49; -32; 34; 3; -25; -4; 13; -9; -65; 9; 18; -14; 18; 34; 7; -45; 40; -21; -14; 18; 21; -8; 40; -2; -28; -18; 7; -6; 41; 12; -41; 11 => (117)
-17; -5; 18; -4; -1; 18; 29; 33; -8; -30; 2; -38; 25; -16; 0; -18; 2; 14; -1; -5; 14; -6; -7; -17; 9; -4; 16; 11; -6; -12; 2; -3 => (68)
32; -27; -30; 11; -61; -8; 21; 3; 11; -8; -22; 15; -37; -27; 35; -38; -34; 36; -2; -38; 4; 4; -31; -47; 34; 39; -7; 24; -11; -42; -17; -60 => (176)
-15; -7; 10; -2; 9; 17; 29; 30; -6; -29; -9; -40; 19; -20; -15; -15; 8; 19; -1; 3; 21; -5; 6; -15; -5; 3; 13; 0; -9; -6; 1; -4 => (176)
37; 13; 25; 8; -56; 22; -1; -23; -40; -14; 5; -17; -25; 53; 15; 6; 23; 0; 26; -7; -5; 27; 8; 18; -51; -4; -7; 46; 43; -52; -11; -10 => (27)
1; 6; 25; -6; -40; -6; -22; -57; -34; 10; 11; 4; -4; 35; 14; 6; 20; -4; 21; -6; 14; 71; 11; 11; -5; -26; 11; -4; 38; -18; -6; -36 => (26)
-11; -9; 17; -7; 6; 20; 27; 35; -9; -23; -7; -35; 15; -18; -7; -12; 5; 16; -2; -10; 18; -10; -1; -10; 2; 3; 11; 11; -10; -20; 2; 6 => (220)
-54; 8; 3; 0; -34; -27; -25; 25; -15; 7; 2; -4; -34; 17; -7; -6; -3; 30; -27; -30; 7; 27; -46; 4; 12; -9; 21; 26; -5; -22; 26; -66 => (96)
49; -9; 32; -26; -68; -11; 10; -6; -45; 25; 3; 9; 7; 41; -17; 36; 37; 14; 19; -10; 5; 9; 2; 18; -13; -11; 5; -8; 18; -20; 6; -26 => (137)
-11; -9; 6; -6; -9; 17; 42; 26; -22; -27; -5; -41; 34; -13; -6; -15; 1; 19; 9; 11; 8; -5; 0; -19; 1; -3; 18; 9; -18; -10; 9; 4 => (27)
-10; -14; 16; -15; 4; 9; 34; 31; -15; -16; -11; -46; 32; -10; -9; -24; 8; 12; -1; -2; 19; -16; 3; -15; 7; -6; 12; 6; -19; -8; -2; 12 => (117)
23; 37; 37; -4; -22; 16; 3; -7; 10; -2; -16; 14; -29; 30; 11; 25; 28; 42; 30; 7; 24; 8; -3; 30; -27; 0; 8; 9; 38; -32; 10; -11 => (176)
24; 5; 55; 39; -40; 1; -15; -22; -55; 12; -22; 24; -56; 49; -18; 1; 57; -13; 19; 19; 36; 25; 13; 26; -30; -3; -13; 10; 32; -55; -20; 20 => (204)
6; -21; -27; -35; -41; -16; 114; -39; -16; 2; 5; -7; 19; 16; -3; 7; -16; 25; 20; -7; 5; -1; -18; 16; 48; -1; -1; -3; 20; -28; 46; -56 => (176)
5; -12; 3; -35; -45; 3; 64; -56; 50; -14; -59; 23; -6; -20; 24; -31; -26; 34; 15; -56; 13; 9; -15; -17; 70; 33; -33; 17; -18; -27; 28; -31 => (51)
-20; -7; 5; -6; -2; 13; 44; 33; -12; -23; -14; -40; 20; -15; -8; -10; 3; 31; -5; -10; 13; -15; -5; -25; -10; -4; 14; 25; -12; -19; -1; 4 => (96)
23; -17; 22; -19; -20; -2; 60; 16; -48; -7; -11; -20; 5; 42; 10; -25; 63; 4; 6; -6; 22; -15; 0; -5; -6; -4; 1; 30; 22; -39; -11; 24 => (68)
4; -14; 20; 2; -99; -16; 10; 37; -9; -24; 5; -2; 35; -19; -22; 46; -7; 22; -33; -41; -6; -11; -15; -41; 24; -22; 18; -6; 14; -39; 34; -55 => (137)
-9; -2; 18; -9; -6; 17; 29; 33; -9; -23; -1; -50; 29; -1; -8; -19; -1; 13; -1; -3; 17; -10; 2; -16; -5; -14; 17; 17; -16; -7; -7; 7 => (117)
-18; -5; 26; 7; -67; -15; -2; 4; 14; -13; 8; 25; -22; -11; -30; -32; -45; 3; -27; -34; 22; 38; -9; -60; 48; 8; 7; -10; -18; 13; 4; -79 => (26)
19; 26; 9; 4; -45; 15; 8; 3; -26; -27; 23; -27; 40; 32; 26; -11; 23; 15; 23; 17; 25; 47; -24; 0; 14; -12; 14; 48; 7; -42; -7; -4 => (92)
-1; 8; 28; -3; -83; -18; 31; -3; -31; 2; -56; 27; -31; 25; -6; -11; -17; -8; -14; -11; -15; -14; -23; -23; 4; -29; 11; -6; 7; 11; -9; 1 => (137)
-26; -13; -14; -2; -70; -29; 1; 23; -83; -7; -18; -28; -11; 85; 8; -43; 27; 6; -14; 1; -4; -34; -13; -19; -42; -16; 22; 14; 5; 15; 2; -4 => (137)
49; 1; 29; 18; -20; 11; 28; -22; 3; 6; 17; 8; -39; 30; 22; -5; 20; -4; 21; -8; 10; 20; -3; 3; 1; 3; -29; 43; 10; -61; -32; 12 => (68)
-18; -4; 23; -15; -1; 18; 32; 28; -14; -28; -6; -19; 26; -1; -5; -21; 1; 13; 4; 4; 7; -6; -2; -19; 3; -8; 16; 15; -14; -7; -3; 9 => (27)
24; -1; 41; -19; -11; -14; -37; -8; -59; 16; 28; 21; -33; 51; 9; 4; 57; 1; 8; -2; 16; 55; 11; 50; -31; -24; 1; 34; 32; -8; 1; -27 => (212)
42; 2; 21; 9; -48; -1; 34; 3; -57; -1; -16; -12; -24; 40; 2; 15; 66; -7; 11; 19; 32; 22; -21; 24; -17; 7; 18; 25; 40; -58; -24; 11 => (181)
17; 9; -2; -17; -83; -47; 4; 36; -8; -14; 4; -4; -3; 12; -11; -18; 23; 7; -30; 0; 20; 41; -41; -2; 32; 9; 2; 47; -7; 38; 73; -43 => (204)
-23; 17; -63; 30; -44; -10; 33; -4; -12; 2; 27; 20; -58; 79; -22; -4; 22; 16; 8; -12; 27; 16; -18; 13; -12; 28; 8; -10; -33; -19; 8; -28 => (204)
-20; -1; 22; -9; -2; 26; 22; 25; -9; -38; -14; -35; 33; -9; -7; -16; 4; 21; 4; -4; 21; -6; 0; -9; -4; -4; 14; 7; -8; -4; 11; -4 => (176)
-3; 22; 63; -7; -60; -16; -19; -8; -3; -2; -19; -31; 11; 41; 15; 10; 38; 21; 16; -1; -2; 27; -10; -10; -17; -33; 10; -22; 2; -6; -17; 25 => (92)
14; -22; 70; 37; -66; -13; 40; -21; -26; -22; 12; 9; -50; 44; 17; -2; 23; 34; 29; 28; 44; 25; 2; -6; -9; -10; -6; 0; 4; -28; 0; -8 => (212)
-11; -8; 0; -3; -4; 15; 31; 27; -5; -21; 5; -31; 26; -16; -13; -10; -7; 12; -4; -6; 23; 2; 7; -36; 4; -9; 18; 26; -21; -12; 1; 0 => (26)
-4; -11; 14; -8; 0; 15; 48; 31; -8; -21; 4; -42; 20; -7; -7; -5; 7; 22; 3; -3; 17; -8; 4; -16; -3; -13; 14; 20; -13; -20; -3; 14 => (220)
40; -31; 26; 5; -69; 24; 24; -37; -43; -13; -12; -16; 19; 25; 0; 9; 24; -19; 15; -20; 23; 12; 16; 1; -28; -5; 6; -3; 17; -28; -19; 10 => (26)
39; -39; -10; -37; -36; -18; 79; 31; -9; 6; 4; 27; 22; -3; -3; 47; 12; -27; -2; -25; -14; -22; -52; -3; 49; 6; -11; -9; -29; -16; 19; 30 => (220)
11; -39; 31; -35; -18; 16; 32; 35; -14; -21; 6; 4; 8; -4; -4; 28; 47; -9; -41; -76; -2; -17; -11; 31; 2; 13; -5; -11; 34; -47; 21; -26 => (176)
-22; -7; -45; -50; -20; -4; 11; 0; -63; -7; -49; -38; 34; -45; -22; -18; -4; -20; -9; -73; -31; 38; -12; -25; 22; 9; 21; -41; -8; -18; -27; -58 => (212)
40; -29; 42; -24; -34; -12; 43; 29; -29; 28; -46; -45; 22; -20; 10; -57; 21; 19; -33; -24; 6; -51; -36; 3; 32; 18; 3; 1; -6; -37; -6; 4 => (204)
18; -17; 56; -15; -30; 1; 4; -4; -34; 1; 27; 6; -4; 74; 1; -9; 45; 4; 11; -9; 19; 9; 19; 13; -31; -30; 2; 31; 20; -8; -17; 3 => (68)
-5; -4; 25; -8; -10; 23; 36; 36; -13; -32; -7; -39; 28; -8; -12; -6; 14; 17; 1; 1; 10; -11; 5; -18; -12; -4; 16; 12; -9; -17; 2; 13 => (27)
-8; -8; 11; 22; -46; 20; -20; -39; -17; -20; -49; -3; -4; -20; -8; -59; -13; -5; -41; -80; 8; -5; 32; -18; 19; 10; -23; 8; 24; -53; 2; -45 => (220)
-17; -17; 28; -15; -16; 1; -1; 37; -58; 5; -36; 89; -42; 12; 46; -6; 18; 12; -22; -57; -21; -44; -32; -21; -4; 10; 14; -41; 66; -49; -33; -22 => (96)
42; -20; 0; 20; -52; -1; 26; -38; -73; 18; -16; -10; -19; 17; 12; 13; 32; -18; 16; -27; -18; 30; 5; -7; -33; -8; -21; 3; 21; -63; -42; 6 => (96)
-8; -5; 6; -10; 1; 11; 32; 39; -5; -24; 5; -40; 31; -3; -6; -17; 4; 17; 3; 2; 21; -12; 1; -21; 3; -5; 13; 16; -22; -4; 2; 9 => (117)
0; -21; 61; -33; 13; 10; 14; -5; -12; 2; 26; -18; -4; 46; -6; 20; 35; 24; 21; 5; 19; 12; 22; 42; -40; -31; 11; 21; 29; -14; -9; -5 => (176)
-11; -6; 14; -1; 4; 33; 42; 35; -20; -26; -8; -37; 27; -28; 2; -14; -2; 21; 0; -7; 16; -5; 0; -15; 2; -1; 11; 14; -15; -21; 6; 0 => (51)
40; 8; 7; -6; -39; -16; 6; 8; -29; 4; 39; -1; -16; 62; -2; 7; 24; -12; 1; 11; 5; 18; 0; -6; -25; -25; 8; 63; 47; -31; -30; -7 => (220)
-18; -1; 19; -1; 3; 25; 34; 29; -20; -24; -9; -34; 18; -11; 1; -27; 1; 19; 2; -5; 18; -3; -1; -21; 2; 3; 3; 15; -17; -17; 6; 0 => (51)
-9; -44; 16; -14; -37; 10; -22; 25; -8; -10; -41; -36; -7; -54; -14; -15; -2; 6; -30; -58; 11; 7; -30; -16; 27; 30; 30; 0; 0; -69; -50; -55 => (137)
-37; -20; 44; 9; -11; 10; -35; 19; -52; -1; -33; -44; -20; 4; -28; -2; -16; -16; -24; -17; -12; -43; -5; 24; -34; -3; 17; -6; 40; -36; -12; -18 => (181)
-61; -50; 2; -20; -12; -54; 1; -77; 20; 23; -57; 4; -25; -28; 0; -31; -3; 30; -14; -49; 10; 21; 15; -14; 68; -6; -10; -24; 13; -44; 10; -51 => (220)
-45; 12; 34; 28; -72; -27; -2; 26; -26; -8; -10; 23; -41; 80; 17; -60; 16; 67; -30; -35; 26; -46; -17; -33; -5; 4; -9; 15; -3; -17; 50; -46 => (96)
-14; -3; 19; -7; -5; 22; 44; 25; -20; -29; -8; -43; 15; -1; -12; -12; 2; 19; 6; 3; 12; -7; 7; -9; -7; -8; 6; 23; -14; -12; 7; 5 => (137)
-36; 9; 19; -7; -28; -5; -3; 61; -43; 7; -24; 8; 12; 18; 14; -28; 8; 48; -29; -42; -1; -54; -43; -20; 6; -1; 20; -12; -9; -27; 25; -31 => (96)
-16; -40; 6; -19; -57; -23; 40; -8; -20; -21; -50; -31; -17; -26; 5; -11; -22; -5; 3; -21; -8; 7; -30; -41; 29; 10; 12; -11; 27; -33; -22; -26 => (220)
12; 6; 51; 24; -66; 19; -15; -37; 46; -37; 8; 12; -22; 51; 8; -30; 5; 10; -13; -40; 22; -10; 10; -1; -11; 31; -25; -7; 21; -20; -9; -17 => (204)
61; 0; 33; 5; -43; -23; 10; 17; -56; 29; 5; -29; -28; 25; 4; -7; 41; 13; 21; 24; 14; 31; -21; -8; 0; 18; -3; 23; 16; -51; -25; -23 => (181)
-6; -9; 38; 0; -52; -19; 3; 1; -31; -18; -1; -31; -8; 65; 15; -25; 36; 14; 21; 11; 18; 30; -7; -19; -10; -23; -6; 54; -6; -28; -17; 20 => (92)
-16; -16; 5; -5; -9; 19; 32; 23; -19; -25; -16; -39; 26; -21; -10; -18; -9; 12; -2; -8; 23; -7; 4; -33; 3; -4; 18; 24; -12; -19; 5; 0 => (26)
46; -7; 46; 7; -44; 19; 19; 15; -70; -8; 13; -1; 0; 52; 18; -18; 27; -17; 11; 2; 4; 1; 2; -12; -36; -32; 8; 46; 37; -38; -51; 18 => (68)
1; 32; 24; 20; -13; -15; -30; 32; -94; 50; 4; 4; -29; 19; -34; -8; 10; -37; -19; 20; 4; 17; -30; 38; 7; -21; 19; -22; 24; -23; 2; -39 => (117)
48; -13; -37; -14; -54; -2; 4; -5; -1; 19; 16; 2; 10; 18; -15; -25; -32; 0; -7; -36; 5; -22; -8; -8; 14; 41; -15; 17; -31; 19; 31; -47 => (26)
-45; -16; 29; -38; -11; -18; 45; -98; 23; 28; -27; -17; 33; 43; 39; -67; -43; 37; 19; -49; -22; -1; 15; -10; 49; -59; -28; -7; -55; 2; -4; 1 => (117)
43; 2; 9; -27; -19; -5; 18; 24; -14; -2; -15; 30; -1; -12; 4; 3; 22; 3; -11; 9; 14; -6; -9; -12; 6; 4; 31; 9; 74; -22; -33; -24 => (176)
5; -14; 40; 4; -31; -9; 2; -64; 11; 8; -2; -34; 40; 26; -19; 18; -15; -13; 28; 28; 4; -18; 1; 17; 24; -14; -15; -7; 21; -45; -13; 21 => (92)
11; 5; 23; -28; -30; -12; 13; 6; -47; 7; 20; -21; 1; 55; 1; -10; 35; 18; 20; 2; 10; 40; -9; -3; -29; -15; 14; 33; 12; -1; -22; -23 => (96)
-17; -16; 11; -5; -4; 19; 33; 32; -22; -22; -10; -39; 19; -10; -8; -22; 0; 9; -3; -6; 25; -3; -2; -30; -1; -6; 21; 23; -24; -13; -4; 10 => (26)
20; -7; 5; 3; -33; 7; -18; -30; 22; 21; -12; 27; 12; -31; 11; -23; -52; 4; -37; -49; -22; -16; 12; -15; 21; -16; -7; 5; 6; -5; -13; -35 => (51)
46; 20; 44; -17; -18; 19; 36; -1; 5; 10; 4; 11; -16; 40; -20; 29; 41; 11; 8; -25; 11; 10; 18; 9; -23; -9; 2; 18; 18; -49; -45; 9 => (181)
30; 4; 0; 3; -21; -25; 34; 10; -18; 64; -3; -12; -6; -6; -20; 11; -9; 24; -35; -13; -18; -29; 11; 14; -6; -47; -3; 32; -8; -16; 32; -12 => (51)
-15; -1; 12; -9; -4; 16; 27; 30; -12; -22; -8; -45; 22; -4; -11; -17; 0; 10; 1; -8; 14; -4; 4; -13; -6; -10; 15; 7; -20; -2; -3; 6 => (117)
-46; -25; 40; 7; -6; 14; -5; 3; -19; -1; -19; 5; 3; -22; 19; 21; 33; 10; -25; -66; -2; 11; -9; 20; 13; -36; 13; -34; -1; -60; 6; -4 => (68)
-9; -12; 12; -2; -9; 9; 35; 35; -19; -36; -6; -47; 33; -22; -14; -10; 9; 23; -5; -1; 25; -13; 1; -24; 4; -2; 18; 11; -16; -25; 0; -3 => (212)
-15; -17; 7; -30; -33; -59; 1; -8; -9; 38; -12; -16; -4; 26; -16; -31; -5; 10; -40; -14; -7; -26; 8; -3; 13; -38; 12; 16; 22; 16; 16; -33 => (117)
49; -12; 6; 42; -46; 21; 11; 15; -44; 5; 5; -44; 9; -12; 3; -74; 5; -2; -48; -49; 10; -14; 9; -25; 9; 28; -31; 31; -20; -54; -6; -36 => (51)
-18; -21; -10; -29; -21; -23; -6; 6; -3; 17; 1; -27; -12; 23; -17; -11; 7; 10; -23; -27; 11; -20; -15; 24; 4; 16; 30; -20; 27; -11; -2; -55 => (117)
76; -10; 19; 70; -75; -8; 41; -45; 38; 3; -23; -38; 17; -57; 11; -5; 6; 39; -25; -1; 24; -20; 34; -31; 7; -8; -16; -26; -28; -27; -3; 23 => (212)
